Below is a small trained network, with its code and all its weights. Each question gives an input and a class and asks what happens when units are switched off, that is, made to give their printed mean instead of their output.

import numpy as np


def w(rows, s, z=0):
    codes = np.array(rows[::2]) - 128.0
    scale = np.full(codes.shape[1], s)
    scale[-1] = z or s
    return codes * scale


def f(y):
    return np.maximum(y, 0)


def log_softmax(a):
    a = a - a.max(-1, keepdims=True)
    return a - np.log(np.exp(a).sum(-1, keepdims=True))


def net(x, mask):
    res = np.array(x, float).reshape(1, 5) / 4 @ E
    y = f(res @ A[0][:, :-1].T + A[0][:, -1])
    res = res + np.where(mask, y, B[0][:, -1]) @ B[0][:, :-1]
    return log_softmax(res[-1] @ U[:, :-1].T + U[:, -1])


A, B = {}, {}
E = w([
[198,21,165,151],'x0',
[120,148,123,254],'x1',
[127,126,127,127],'x2',
[41,101,228,126],'x3',
[191,189,218,122],'x4',
],0.0084)
A[0] = w([
[78,132,176,185,127],'neuron 1',
[95,150,122,223,81],'neuron 2',
[81,114,191,128,33],'neuron 3',
[180,35,161,156,109],'neuron 4',
[81,230,111,115,39],'neuron 5',
[125,138,124,223,84],'neuron 6',
[93,77,93,133,208],'neuron 7',
[134,114,125,32,34],'neuron 8',
[121,146,118,229,79],'neuron 9',
[219,178,53,91,75],'neuron 10',
[120,77,9,140,117],'neuron 11',
[110,146,127,200,83],'neuron 12',
[96,86,81,126,56],'neuron 13',
[227,215,206,165,82],'neuron 14',
[148,85,144,186,106],'neuron 15',
[188,165,109,125,107],'neuron 16',
[73,67,65,145,108],'neuron 17',
[187,50,148,142,31],'neuron 18',
[51,84,90,135,123],'neuron 19',
[67,224,119,135,85],'neuron 20',
[178,202,176,128,91],'neuron 21',
[187,203,41,115,83],'neuron 22',
[194,123,78,111,149],'neuron 23',
[61,108,175,96,60],'neuron 24',
[121,137,132,213,73],'neuron 25',
[145,148,200,111,127],'neuron 26',
[96,92,187,106,84],'neuron 27',
[113,157,118,225,75],'neuron 28',
[111,106,101,1,74],'neuron 29',
[32,117,196,96,187],'neuron 30',
[207,172,156,120,79],'neuron 31',
[209,24,176,161,67],'neuron 32',
[59,137,181,140,50],'neuron 33',
[87,106,179,127,254],'neuron 34',
],0.0097,0.0062)
B[0] = w([
[160,98,107,148,200],'neuron 1',
[183,99,140,75,192],'neuron 2',
[120,39,124,175,161],'neuron 3',
[50,144,47,93,212],'neuron 4',
[30,61,42,61,184],'neuron 5',
[161,71,154,58,191],'neuron 6',
[135,216,179,142,225],'neuron 7',
[205,2,185,28,162],'neuron 8',
[188,65,144,68,194],'neuron 9',
[128,52,141,191,213],'neuron 10',
[88,186,217,173,237],'neuron 11',
[186,83,145,57,172],'neuron 12',
[88,131,184,130,159],'neuron 13',
[83,172,194,130,240],'neuron 14',
[126,98,98,69,181],'neuron 15',
[117,96,131,188,176],'neuron 16',
[95,153,212,136,207],'neuron 17',
[19,97,64,71,172],'neuron 18',
[109,207,215,139,205],'neuron 19',
[54,84,46,72,202],'neuron 20',
[51,175,189,137,193],'neuron 21',
[125,15,128,191,218],'neuron 22',
[131,80,129,223,205],'neuron 23',
[142,56,128,173,174],'neuron 24',
[191,80,148,63,178],'neuron 25',
[113,152,156,140,194],'neuron 26',
[148,88,121,177,173],'neuron 27',
[172,59,154,67,191],'neuron 28',
[204,60,179,53,201],'neuron 29',
[174,97,101,205,253],'neuron 30',
[93,133,170,151,182],'neuron 31',
[40,118,76,77,223],'neuron 32',
[127,22,96,169,171],'neuron 33',
[169,158,88,191,254],'neuron 34',
],0.0072,0.007)
U = w([
[241,81,145,3,99],'0',
[21,111,8,57,94],'1',
[150,136,112,138,250],'2',
[157,81,106,216,65],'3',
[75,161,223,126,85],'4',
[233,219,59,134,155],'5',
],0.011,0.015)

Each question gives the input, the list of numbers given to net, and the class t.
The units are the neurons (one row each of A and B). Each row of codes is followed by its name. A weight is (code - 128) times the scale printed after its matrix; where a second scale follows, it is the last column's (A, B and U).
mask holds one flag per neuron, in row order. A switched-off neuron (its flag False) gives its mean, the last column of its row in B, instead of its output. The means were averaged over made-up inputs and are rounded, as every weight is.
A unit's drop is (log p(t) with every unit on - log p(t) with that unit switched off) / (log p(t) with every unit on - log p(t) with every unit switched off).
The circuit of an input: a set's keep is (log p(t) with only the set's units on - log p(t) with every unit switched off) / (log p(t) with every unit on - log p(t) with every unit switched off). Starting from the 12 units with the biggest drops (on a tie, the unit counted first), units are removed one at a time, each time the one whose removal leaves the highest keep (on an exact tie, the one counted first), for as long as the keep stays at least 0.8.
circuit, biggest first: the units of the circuit, biggest drop first
unit that matters most: the unit with the biggest drop
k most important neurons: the k neurons with the biggest drops, biggest first
drop when u is switched off: that unit's drop, to one decimal
input [3,2,0,-5,7], class 4: 2 most important neurons	neuron 14; neuron 21
input [-6,-4,3,1,5], class 1: circuit, biggest first	neuron 5; neuron 20
input [-1,-6,-2,7,2], class 3: unit that matters most	neuron 30
input [-7,5,2,8,1], class 3: circuit, biggest first	neuron 30; neuron 33
input [-7,-7,0,1,0], class 0: 2 most important neurons	neuron 29; neuron 8
input [7,5,-7,-6,-2], class 1: 3 most important neurons	neuron 32; neuron 4; neuron 18
input [-7,6,-1,-4,5], class 1: 2 most important neurons	neuron 5; neuron 20
input [3,-5,-7,-8,-4], class 3: circuit, biggest first	neuron 23; neuron 10
input [0,4,2,-3,-5], class 4: circuit, biggest first	neuron 11; neuron 17; neuron 30
input [-4,1,1,-6,-4], class 3: 2 most important neurons	neuron 22; neuron 10
input [-6,0,-4,-7,0], class 3: 3 most important neurons	neuron 22; neuron 10; neuron 32
input [4,-2,4,-5,3], class 3: 2 most important neurons	neuron 23; neuron 10
input [-6,5,6,0,1], class 1: 3 most important neurons	neuron 20; neuron 5; neuron 29
input [-8,-7,-5,-6,5], class 1: circuit, biggest first	neuron 5
input [-7,-3,-1,1,-8], class 4: 3 most important neurons	neuron 19; neuron 11; neuron 17
input [-4,-3,-1,6,-3], class 3: drop when neuron 30 is switched off	0.3
input [0,6,6,-5,5], class 0: drop when neuron 6 is switched off	0.2
input [4,5,-5,0,8], class 4: drop when neuron 9 is switched off	0.0
input [-1,-3,7,-8,7], class 3: drop when neuron 23 is switched off	0.1
input [-7,-2,-5,7,2], class 1: circuit, biggest first	neuron 20
